Below is a small trained network, with its code and all its weights. Each question gives an input and a target symbol and asks what happens when units are switched off, that is, made to give their printed mean instead of their output.

import numpy as np


def w(rows, s, z=0):
    codes = np.array(rows[::2]) - 128.0
    scale = np.full(codes.shape[1], s)
    scale[-1] = z or s
    return codes * scale


def f(y):
    return y / 2 * (1 + np.tanh(0.7978845608 * (y + 0.044715 * y**3)))


def softmax(a):
    e = np.exp(a - a.max(-1, keepdims=True))
    return e / e.sum(-1, keepdims=True)


def log_softmax(a):
    a = a - a.max(-1, keepdims=True)
    return a - np.log(np.exp(a).sum(-1, keepdims=True))


def net(x, mask):
    ids = ['ΛΣΦαβδζηθξτω'.index(c) for c in x.split()]
    T = len(ids)
    res = E[ids] + P[:T]
    r = res
    for j in range(3):
        rows = slice(4 * j, 4 * j + 4)
        q, k, v = (r @ M[0][rows].T for M in (Q, K, V))
        z = softmax(np.where(np.tri(T) > 0, q @ k.T / 4**0.5, -1e9)) @ v
        o = O[0][rows]
        res = res + np.where(mask[j], z, o[:, -1]) @ o[:, :-1]
    y = f(res @ A[0][:, :-1].T + A[0][:, -1])
    res = res + np.where(mask[3:7], y, B[0][:, -1]) @ B[0][:, :-1]
    return log_softmax(res[-1] @ U[:, :-1].T + U[:, -1])


Q, K, V, O, A, B = {}, {}, {}, {}, {}, {}
E = w([
[147,127,204],'Λ',
[99,121,82],'Σ',
[133,174,94],'Φ',
[71,160,75],'α',
[190,152,87],'β',
[112,109,101],'δ',
[117,109,99],'ζ',
[174,128,57],'η',
[125,114,101],'θ',
[113,106,89],'ξ',
[102,250,107],'τ',
[112,118,182],'ω',
],0.019)
P = w([
[28,86,136],'0',
[119,1,232],'1',
[122,8,200],'2',
[113,34,170],'3',
[116,66,134],'4',
[120,86,122],'5',
[115,109,91],'6',
[109,128,106],'7',
[136,138,91],'8',
[135,159,85],'9',
],0.0044)
Q[0] = w([
[134,74,116],'H1',
[133,166,87],'H1',
[68,104,178],'H1',
[205,69,96],'H1',
[149,62,82],'H2',
[119,142,178],'H2',
[118,144,85],'H2',
[126,152,166],'H2',
[146,124,164],'H3',
[177,109,177],'H3',
[160,123,187],'H3',
[120,102,2],'H3',
],0.025)
K[0] = w([
[108,179,173],'H1',
[142,55,168],'H1',
[201,198,87],'H1',
[3,161,181],'H1',
[173,68,83],'H2',
[106,156,208],'H2',
[128,149,50],'H2',
[110,139,174],'H2',
[115,99,124],'H3',
[111,64,109],'H3',
[100,77,121],'H3',
[245,188,90],'H3',
],0.019)
V[0] = w([
[93,89,112],'H1',
[146,175,127],'H1',
[33,115,142],'H1',
[159,40,81],'H1',
[97,151,176],'H2',
[41,170,245],'H2',
[151,159,174],'H2',
[215,176,166],'H2',
[125,11,122],'H3',
[121,142,135],'H3',
[84,82,133],'H3',
[17,100,141],'H3',
],0.011)
O[0] = w([
[94,147,147,189],'H1',
[127,106,117,95],'H1',
[35,161,69,202],'H1',
[170,139,238,181],'H1',
[135,141,74,77],'H2',
[154,155,5,10],'H2',
[118,108,72,38],'H2',
[83,72,73,2],'H2',
[149,115,234,30],'H3',
[112,127,119,127],'H3',
[95,126,177,64],'H3',
[22,135,167,46],'H3',
],0.013,0.0029)
A[0] = w([
[76,92,122,4],'N1',
[103,41,175,253],'N2',
[182,249,132,196],'N3',
[158,120,78,28],'N4',
],0.011,0.0048)
B[0] = w([
[117,253,103,135],'N1',
[183,169,59,213],'N2',
[61,82,132,254],'N3',
[151,159,171,153],'N4',
],0.017,0.0082)
U = w([
[133,165,70,237],'Λ',
[116,140,127,181],'Σ',
[85,71,122,185],'Φ',
[77,150,151,74],'α',
[150,11,69,185],'β',
[122,152,125,1],'δ',
[153,195,139,9],'ζ',
[174,125,104,143],'η',
[117,140,100,76],'θ',
[129,176,132,6],'ξ',
[100,78,2,3],'τ',
[97,137,95,179],'ω',
],0.0075)

Each question gives the input, a string of symbols that net reads in full, and the target symbol t.
The units are the heads (4 rows each of Q, K, V and O) and the neurons (one row each of A and B). Each row of codes is followed by its name. A weight is (code - 128) times the scale printed after its matrix; where a second scale follows, it is the last column's (O, A, B and U).
mask holds one flag per unit, heads first, then neurons. A switched-off unit (its flag False) gives its mean, the last column of its rows in O or B, instead of its output. The means were averaged over made-up inputs and are rounded, as every weight is.
A unit's drop is (log p(t) with every unit on - log p(t) with that unit switched off) / (log p(t) with every unit on - log p(t) with every unit switched off).
The circuit of an input: a set's keep is (log p(t) with only the set's units on - log p(t) with every unit switched off) / (log p(t) with every unit on - log p(t) with every unit switched off). Starting from all 7 units, units are removed one at a time, each time the one whose removal leaves the highest keep (on an exact tie, the one counted first), for as long as the keep stays at least 0.8.
units of the circuit, in order: the units of the circuit, biggest drop first
k most important neurons: the k neurons with the biggest drops, biggest first
heads that matter: for each layer, one digit per head in row order, 1 if its drop is at least 0.15 and else 0, layers parted by /
drop of u: that unit's drop, to one decimal
input β β β, target η: most important neuron => N2
input Σ Λ η, target η: units of the circuit, in order => H2; N2; H3
input τ τ Σ, target Λ: heads that matter => 101
input θ ω ζ ξ β ω β, target β: units of the circuit, in order => H3; H2
input Σ α Λ, target Λ: heads that matter => 000
input α Σ β ω α α α, target Φ: heads that matter => 010
input Φ α τ, target τ: heads that matter => 010
input β η η, target η: heads that matter => 110
input β α ξ α α Φ, target Φ: units of the circuit, in order => N3; N2; H1
input α ξ α, target α: units of the circuit, in order => H3; H1
input α α θ τ, target τ: units of the circuit, in order => H2; H3
input η α τ α Λ, target Λ: heads that matter => 100
input α Λ Σ α ω, target Λ: heads that matter => 100
input α τ α α, target τ: units of the circuit, in order => H3
input ω η α, target η: units of the circuit, in order => N2; H1; H3
input ζ β β ξ α, target β: 3 most important neurons => N3; N4; N1
input α Σ ω, target Λ: drop of H2 => -0.2
input ζ α β α α ζ α α Φ, target Φ: drop of N3 => 1.0
input α δ Σ α ξ α, target α: drop of H3 => 0.3
